Each row was made from one small tree. The marks that hang from a mark follow it in brackets, in alphabetical order. Every link used is in the known rows. Write each row's tree.
Known rows
U(B X): [ -4   1   2   8   7  -2   7 -10  -4   0 -11  -3  -4   0   8  -7  11   3
 -10  -1   4   3   1  -5   4  -8 -11  -7  -5   0   6   2   5   2  10   3
   1  -2   2  11   1   1   6   2   1 -12   3  -7   9  -4  -9  -4   0   6
  -6  -5 -10  -8  -2  11  -7  -4]
U(Q(F W(A)) X): [-10  14  14  19   1   7  20  -1 -10   3   3  -3   0  16  -3  -3  13  10
  10  14  16   9 -13  -6   1  -5  13  11 -25 -19 -13  -7  22   0 -14  -1
   2  16   7  14 -24   1  13  -6   0 -11  -5 -25  -8  -9  -1  23   3  16
  -7 -11  -6 -11 -16   5   2  -5]
W(A(B U)): [ -4   8   4  12 -15   8   6  15  -7  10  11  -3 -12 -10  -4  14  11  14
   8   9  11  -3  -5  15   6  19  12  -7  -3 -10  14  -1   6  10  -8   6
  -2   7  12   1  -4  27   3   8  -3  -4  13  -7  -4   4 -14  10  16   5
  -8  11   6   6   1 -15  -7   1]
A(U): [ 0  4  3  3 -1  1  3 -3  2  7  5  3 -3 -7  4  2  0 10 -3  8  2  6 -3  1
  3 18  3  2  3  0  2  2  2  7 -7  5  1 14 10 -1  4 17  8 -1 -2  0  2 -1
 -3 -6 -7  1  0 -4 -3 10  6  3  0 -7 -1 -3]
W(A F X(J)): [ -4  -4  18  10   2   9   5  12  -4  -7  -5   8 -18  -1  -2   3  -1  20
   6   4  15  -1 -10   0 -10  10  -8 -13  -8 -14  13  -7   7   5  -3   7
 -18   1 -14 -14 -19 -15   4  18   4 -20   4 -10  14  -4   4  -6   7   4
  -1   4  15   6  -9  -1  -3  -5]
Q(W): [ -5   4   5  -1  -1  -4   1   3  10  -1   2  -5  -2  -1  -5  -9   2   6
   7  -3   1   7  -3  -6  -4  -2   7   4  -9  -1  -4  -4   5  -4  -1  -6
  -2   6  -2  -2  -5  -1   6  -4   1   4  -3  -9  -7  -2   2   7   7   3
   3 -11  -2  -5  -7   4   3  -1]
W(A X): [ -6  -6   5  12  -2  12   8  -2  -7   0   0   1 -16   6  -3   4  -1   6
   3   4  12  -6  -2   5  -6   8   0  -7  -6  -2  14  -9   7   5   0   5
  -4  -4   2  -5 -11   2  -5  12  -6  -9   7  -5  -1   2   1  -8  10   2
   2   8   9  -1  -3  -4   5   0]
W(F): [ -5  -1   8   1   4  -3  -1   6   1  -9  -2   3  -2   4  -6   0  -2   3
   2  -3   3   6  -2   4  -2   3  -5 -12  -8  -4   2  -3  -1  -1  -7  -1
  -7  -2  -8  -5  -5 -11   6  -5  -2  -9   4   1   8  -6   0   3   0   0
   5  -4   3   4  -6   7   0  -5]
U(F X): [ -6   6  -6   4   4   1   5 -11  -1  10 -13 -10  -5   5   7  -9  14  -7
  -6  12   4   3  -1  -5   1  -6   3   9  -3  -8  -7   5  -7  12  -4   6
   1 -10  -9  -2   4  -4   7  13  -9  -9  -6  -5   6  -1   0  -1  -9   2
 -10 -10  -6 -15   1   6  -2 -14]
X(J U(F Q) W): [  8  -3  10  -2  -1   7   3   0  -8  26 -11  -3  12  -1   0 -22  -4   9
  -4  15  -2 -11 -17  11  10 -10  14 -11 -12  -4 -21   1  -3  13  -9   1
 -21   7  -2   2 -13  -7  27  14   8  -5 -15  -9  -1  -5  15   1  -9  -4
   1 -17 -10   5   1   6  -3  -1]
W(A F): [-13   2  13  10  -4   4   5  13  -9  -2   3   8 -10   4 -11   2   1   8
   7  -2   4  -2  -7   8  -4   0   0 -19  -7  -8   6  -4   3  -2  -3   1
 -12  -2  -7   4 -13  -9  10   1  -1 -13  12  -6  10  -5   0   0   3   6
  -1   6   5  13  -8   3   1  -5]
U(B F X): [-11  -3   0   4   6  -3   6 -16  -5   9 -21 -10  -5   0   8 -18  11   3
 -11   5   2   3   5  -8   8 -10  -5  -6  -5   0  -4   4  -5   4   1   7
   0 -11  -4   6   4   3  16  10  -5 -19   0  -8   8  -4  -1  -8  -2   5
 -11 -12 -14 -14   3  12  -5  -7]
A(U(B X(W(F)))): [ -7   1  19  14   6   6  20  -2  -2   5 -12  -5  -5  -7   8 -15   5  12
 -16   4   6   9 -10   6   5  11  -3 -16 -15  -5   3   2  12   3   5   3
 -20  11   0   1 -14   3  31  -3  -7 -16  -1 -14  10 -18 -12   5  -7   4
   1   0  -3   4   0  14 -15  -8]
W(F X(U(B Q))): [ -2 -22  21  11  16   1  11 -20  -1   3  -6  -1  -2  16  -8  -5 -14  19
  -2   3   9   1  -5   3   6  12 -19 -34 -35  -1   2 -11   4   7 -10   4
  -5   2  -1  -2 -14  -2   9  -9  -8 -19   4 -18  11 -15   4  -5  24  -3
  12 -15   4   4  -9   9   5   5]
U(B F Q X(J)): [  0  -1   7   0   6   0   4  -7 -10  15 -27  -2   5 -12  16 -23   9  17
 -15  16   1   7  -7 -12  14 -13  -3  -7  -9  -8 -12   2  -3   3   0   3
  -2   7  -5   9  -7  -1  29  26  18 -27 -10 -21   9  -4   6  -4   0   2
 -17 -20 -23 -15  -1  13  -8  -2]
U(F X(J W(A))): [ -4  17   5   8  -9  17  10  14 -14  14 -18  -1  -5  -9   3 -21  18   3
  -5  14   3  -7 -16   8  -2 -14  15   1  -4 -13  -4   9  -1   9   9   1
 -22   0 -10  -1 -11 -10  27  31   8 -14 -10 -10   2   5   1  -2 -19  10
 -13  -2 -11  -3   2   4 -12 -14]
A(B U(F X)): [ -1  10 -10  13  -3   0  10  -3   7  17  -7 -15  -6  -5   6  -2  17   1
  -3  22  11  13  -7   1   8  15   8  10  -8 -15   3   5   1  21 -14   6
   2  -2   0  -7   7  21  12  11 -10 -12   0  -8   1   1  -9   5  -2   0
 -13  -7  -5 -10   5  -9 -11 -12]
A(U(B)): [ -2  -8  13   4   5  -1   2  -7  -5   3  -3  -1  -2 -11   7  -1  -1  22
  -7  -3   2   4  -1  -5  10  17  -7 -12   2   7   6   4   0   3  -1   8
   1  12  11  10   3  20  13  -1   1 -12   7  -7   0  -8  -7  -4  10   1
  -1   5  -2   5   0  -2  -6   5]
U(Q X(J)): [ 10   9   6  -1  -1   5   9   2  -1  11 -10   3   6  -7   7  -9   8   6
  -7  17   3   7 -12 -10   6 -10   1   7  -8 -18  -6   5  10   3   0   0
  -4  18  -3   5 -10  -6  15  16  19 -10 -13 -18   6   2  -6  11  -6   2
 -16  -8 -10  -7  -3   5  -5   1]
W(F X): [ -2  -9  10   8  11   3   8  -6   8 -11  -3  -1 -13   8  -2   5  -6   3
   3   1  16   6  -1   0  -7  15  -8  -8 -13  -6   9 -11   4   5  -5   0
  -6  -6 -11 -15  -7  -9   0  -4 -11 -12   0  -6   9  -8   5  -8   2  -3
   9  -5  13  -2  -8   3   2  -2]
X(J U(B F)): [ -1 -11  13  -3   4  -5  -6  -7  -8  13 -17  -5   1  -1   1 -11  -1  21
  -3   0   1 -11  -3  -5  11  -5 -10 -18  -3   8  -9   5 -14   9   1   8
  -6  -7   4   5   6   2  15  16   7 -15   2  -8   3   0  14 -16   6  -1
  -4  -8  -9   0   1   8  -4  -8]
U(B F Q(W(A))): [-22 -10  13   4  -5   1   6  -4 -10  17 -16 -11  -6  -3   3 -21   4  28
   6   4  -1   2  -3   2  12  -9   8 -16 -19  -4 -12  -2   0  -4  -7  -3
  -2   2   3  20 -19  11  26  14   6 -22   4 -28  -4 -10  11   4  27  13
  -4 -22 -22  -1  -9  10   3   2]
U(B F Q X): [-10  -4   1   5   5  -3   9 -17 -10  15 -21  -9   4  -1  10 -19   6   6
 -14  15   2   8   0  -5  15 -13  -3  -8 -13  -4 -11   1  -1   6  -3   1
   2   0   0  17  -5   1  24  12   1 -22  -2 -17   8 -11   2  -2   7   6
  -9 -21 -22 -14   1  14  -4  -5]
U(F Q): [ -3  -8   0  -2   3  -2   2 -10  -6  14 -12  -7   7   3   2 -13  -3   6
  -2  12  -1   5  -1   0  11  -6   9  -1  -8  -3 -14   1  -7   5 -14  -3
   0   1  -5   7  -7   1  14   9   3 -12  -4 -10   1  -6   8  -1   6   1
  -7 -19 -10  -6   1   3   5   1]
Q(F U W): [  1   8  15  16   0  -7   3   0   8  -4   6 -11   5   4  -1   9   1   5
   7  -1   9   2   4  -8   4   7  -2  14 -13   6 -12  -1   4  -2 -20  -7
   1  10   4   1  -4   7   4 -21  -7   2 -10  -9 -12  -3   8   8   5   3
   1 -16   5  -5 -20  -5  -1 -10]

Write each row's tree
[  6   8   0  10   0  12  19  -1  -1  11  -2  -1  -1  -7   6 -10   9   0
 -11  15   4   5 -14   9   0   9  12   6  -4  -8   2   5  12   9   3   4
 -15  15   7   0  -7   8  19   0  -9   0  -8  -6   0  -7 -17   7 -16  -1
  -1   8   1   0   6   0 -11  -7] : A(U(X(W)))
[ 22   5  18   8   5   8   8   1 -14   8   3   6  14  11  -4  -5  -3  15
   0   7   8 -11 -23   7   7  -4   8  -5 -18  -4 -18  -4  10   4 -11   1
 -22  19  10   4 -24  -6  20  -4   9   2 -15 -14  -7  -8  15  13 -11   2
   7  -8   0   5  -7   3  -3   4] : X(J U(Q(F)) W)
[  0  -2  13  -5   3   1  -3  -3   6  21  -8  -6   8   4  -5 -18  -4  19
   6  16   0  -2 -15  -9   8  -5  10  -2 -22 -10 -23   0   0   6 -13   0
  -8   8  -2   2  -6  -1  24   9  12  -9 -10 -18  -3  -2  15   6   7   0
  -4 -23  -9  -2  -8   8   4  -5] : X(J U(F Q(W)))
[ 10  -8  16   2   0   3   0   1  -9   5  -9   1   3  -6   0 -16  -3  17
  -8  -5  -2 -14 -15   6   7  -7  -5 -22  -7   8  -3   3   1   1  11   7
 -21   6   5   4 -11  -3  20   9   7  -3  -4  -9   1  -4  11  -5  -2  -2
   8  -1  -5   8   2   9 -12   1] : X(J U(B) W)
[ -7  -4  -1  16  -6   9  11   0  -2   9  -4 -17 -20  -1   1   7   7  14
   6  18  22  -1  -8  11   5  29  11  -4  -7  -5  14  -9  -4  19 -17  10
  -2  -9   4  -9  -3  31   3  21 -14 -16  12 -10  -6   3  -1  -4  15  -1
  -3   0   7  -5   0 -15  -3  -8] : W(A(B U(F)) X)
[  8  -6  15   2   7   3   2  -3  11   2  -7  -6  -5  -1   8 -14  -5  22
   5  10   9   8 -15 -14   0   4   4   6 -19 -11  -4 -11  14   2  -6  -3
  -8  19  -8 -12 -17   2   8  15  15  -9 -17 -23  -2  -3  12   7  13   0
   3 -18  -4 -13 -14   1   0   7] : U(Q(W(X(J))))
[ 13  -7   7   4   6   7   2  -7   4   2   0   4  -5   5  -3   4  -7  12
   3   3  12  -8 -10  -5  -4  10 -10  -5  -8  -3   4  -7   3  10  -2  12
  -9   0   2 -15   0  -4  -4   9   0  -5  -6  -5   3   3   5  -6   2  -9
   3   0  11   1  -4  -2   1  -5] : W(X(J U))
[ -9 -14   8   1   3  -4  -2 -16  -7   9 -11  -8   0   9  -4 -11   0  12
  -4   0   1  -8   2  -2  10  -3  -9 -21  -5  10  -5   2 -10   7  -6   9
   0 -16   7   8   6   6  12   3  -4 -10   8  -1  -1  -3  10 -11  10  -1
   3 -14  -6   2   4  11   2  -3] : X(U(B F))
[-11   3  16  13  -5  13  11  18 -11  -4  -1   5  -8  -1  -9  -7  -2   2
   3   0   2  -7  -8  22  -8  -3   7 -20 -10  -8   2  -3   8  -1   1  -1
 -26  -1  -6   3 -24 -12  20   2  -9  -7   1  -4   5  -7   3   4  -4  10
   9   5   4  13  -6   4  -2   0] : X(W(A F))
[  0 -12  17  17  16  -4   7 -25   7 -10   3 -12  -8  27  -9   1  -7  24
  11  -8  21   1  -7  -7   3  14 -10  -6 -30  10  -3 -16  10   4  -9   9
   0  -5  14  -6 -11   7  -1 -19 -14  -8  -3 -18 -12  -8  13  -3  18   4
  17 -13   8  -9 -15   5   4  -5] : Q(F W(X(U(B))))
[ -6 -19  11  -1   5  -1   4 -20 -11  21 -12  -5  10   9   3 -14  -5  15
  -6   5  -4  -2   0   1  18  -9  -3 -19 -17   5 -14   0  -7   8 -11   6
  -2  -4   7  18  -3   8  17   0  -1 -13   2 -13   2  -9  13  -5  14  -4
   1 -19 -14   1   1  10   7   0] : X(U(B F Q))
[ -2  -4  15  11   6   2  18  -3  -4   5 -14  -2   5  -1   5 -26  -2   5
 -13   6   1   7 -11   9   9 -10  -4 -22 -28  -8  -4  -1  14  -2   6  -5
 -17   9  -9   9 -25 -12  33  -2   0 -20  -8 -18  14 -17  -5  10  -4   8
   2 -16 -13  -2  -4  18  -8   3] : U(B Q X(W(F)))
[-11   4  13  12 -11   3   7  22   4   4   6 -11  -7   0 -13  -2   5  15
  18   5  10  10 -12  15   4   0  16 -14 -36 -15  -4  -8  15  -8 -12  -9
  -8   6  -7   4 -22   4  19  -1   5 -13  10 -28  -1  -2   2  24  26  12
  -4 -19  -6   4 -16   1   1   3] : U(Q(W(A(B) F)))
[  2  15  14   8  -5  -3  -1  11  13  12  -6  -7   4 -14   9  -5  12   1
  -2   6   6   2  -3 -19   6  -4   0  15 -10  -9   0  10   8   1   1  -3
  -9  16 -14  -5   7  -5  14   2   7   0 -15 -12   1   5  -7   3  -5  -4
 -13 -13  -5  -6 -17  -2 -10 -12] : Q(U(X(J)) W)
[  4  -8  16   7   5   7  11   1  -2  11   0   4   8  12 -13  -7 -13   4
  -1   6   0  -5 -17  18   6  -6   5 -24 -26  -8 -10  -4  11   3 -11  -6
 -22   6  -2   3 -20 -10  23 -12  -5  -1  -6  -9   7 -15   7  12   0  -5
  11 -11   4  15  -5   9   4   2] : X(U(Q) W(F))
[ -7  -3  14   0   7  -4   5   6  10  -4  -3  -3   2   4  -3 -13  -7  16
  10   3   3  18  -9  -1   2   1   5  -8 -27 -15 -10  -8  14  -7 -11 -11
  -7   9 -12  -2 -20  -7  15 -10   7  -8  -4 -22   4 -12   5  17  10   3
   2 -22  -3   2 -15  10   4   3] : U(Q(W(F)))
[-12 -19   7   5  13  -2   7 -19   6   8 -19 -19  -7   5   8 -25  -5  29
   2   7   8  11  -1 -10   9   2   1  -8 -26   3  -7  -9   0   1 -10   0
   1  -2  -2  -1 -13  12  17  10   1 -21 -11 -27  -3  -9  18  -5  23   5
   5 -32 -17 -19  -5  12   6   3] : U(B F Q(W(X)))
[  2  17  12  18   1  -2  11  -4   9  -2   4 -10   3   7   0   5  11  -5
  -2   2  15   9   1 -12   3   2   0  20 -19  -3  -7   3  10   3 -14  -1
   0   8   0  -1   3   5   3 -20 -10   2 -13  -9  -7   0  -3   9  -4   6
  -5 -17  -1 -10 -22  -1  -4 -14] : Q(F U(X) W)
[ -8  -2   6   8  -9  14   8   4 -16  20  -4  -1  -2  10 -11 -12   4  -2
   2  11   3 -22  -8  20   0  -8  15 -15  -8   3  -9   2  -5  10   1   5
 -17 -11   4   8 -10  -2  17   8 -13  -3   2  -2  -6   2   7  -4  -4   2
   6   1   1   9   5   5   3 -11] : X(U(F) W(A))
[  9  15  18  11  -5   7   7  18   3   6 -11   1   3 -15   6  -6   9  -5
 -14   5   6   1  -9   2   1  -4  -3  -2 -10  -7  -1   8   6   5   2  -7
 -26  11 -21  -8  -7 -19  26   4   1  -5 -18  -7  13  -3  -6   0 -21  -4
  -5  -9   3   7  -8   2 -14 -11] : Q(U(X(J W(F))))
[ -4   8   3   4   2   0  12  -5  11  10  -1  -9   1   3   1 -14   5   1
   3  10   2  13 -12  -7   3  -7   9   9 -25 -16  -8  -6  18  -3  -3  -7
   0  17  -4   4 -13  -1  13  -3   3  -3 -10 -20   2  -6  -6  18   6   5
  -4 -17 -11 -11 -11  11   3  -2] : U(Q(W) X)
[-15  -7  11  10  -1  11   9  -5  -1  13  -6  -8 -20   1  -3  -5   4  21
  11  14  14   3  -7  -2  -3  26  13   2 -11  -5   6  -9   2  15 -15  11
  -2   1  -2  -9  -9  21  13  13 -15 -16   2 -12  -9  -3   5  -4  13   3
  -1  -1   9  -8  -8  -3   2  -9] : Q(W(A(U(F)) X))
[ -6 -11   9   4  -2  -6  -4  -4  -6  12 -19 -12   2 -11   7  -5   2   4
 -12  -3   0  -4  17  -4  15  -2 -11 -10   3  15  -1   9 -17   5 -11   1
   0  -7  -6   9   8   9  12   2  -6 -14  -1  -1  -1  -1   8 -18  12  -5
  -6 -19 -11  -1  -1   0  -1  -7] : Q(U(B F))
[ -9   8  16  13   1   6   7   1 -10   0   6  -2  -1  14  -8  -2   2  20
  14   6   8   7 -14   2   3  -1  14   6 -20 -10 -11 -14  14  -5 -16  -4
  -1  15   7  14 -28   8  11  -7   7  -7  -1 -19 -13  -9   7  21  11  15
   0 -11  -5  -3 -15   0   8   1] : U(Q(F W(A)))
[ -3 -16  10   1   3   2   8 -14 -11  21 -17  -5   9   4   0 -26  -6   7
 -10   7  -3 -10  -7  15  19 -10   1 -25 -20  11 -16   0  -5   7  -7   0
 -13  -3   7  16 -16   3  30   4  -6  -8  -4 -15  -3 -12  14  -1   5   0
   5 -19 -18   3   5  12   0  -1] : X(U(B F Q) W)
[ -2   1  -5   5 -11  -2   2   2   5  12  -2 -13  -3  -9   1   0   5  11
  -2  17   9   7  -4   7  12  23   8   1  -3   0  -1   3 -10  15 -15   5
   1  -1   4  -9   7  28  10  10  -6  -8   6  -4  -4   3  -2   2   3  -3
  -4  -9  -3  -2   2 -11  -5  -8] : A(B U(F))
[  9   1  13   7   6  -1  12 -10  -9   7   5   3   8   5   2   7  -2  18
   4  16  10  12 -12  -2  11  19   7   3  -7  -4 -14  -4   9   7 -26   5
   5  23  13   6 -15  20  10 -12   4  -8  -5  -8 -10 -16  -2  15   4   2
  -4  -3   2   1  -8  -7   0   2] : A(U(Q(F)))
[  3  -1  14   7   3   6   9   5   1   0   5   4   1  10 -15  -6  -7  -3
   2  -3   3  -8 -12  18  -2  -3  -1 -21 -19  -2  -5  -4   4   4  -1   1
 -24  -5  -2  -4 -11 -14  18 -14 -13   1  -2  -4   5  -9   4   3  -7  -3
  15  -3   9  16  -1   7   0  -5] : X(U W(F))
[ -6   4  11  14   5   2  16   0  -3  -7 -13  -5  -5  -5   4 -17   8   4
 -12  -3   4   3  -4   9   1  -6  -6 -18 -17  -4   3  -1  11  -5   8  -2
 -21  -1  -8   2 -16 -13  27  -1  -6 -14  -4 -14  15 -11  -9   1  -8   5
   5  -6  -7   1   0  18 -12  -7] : U(B X(W(F)))
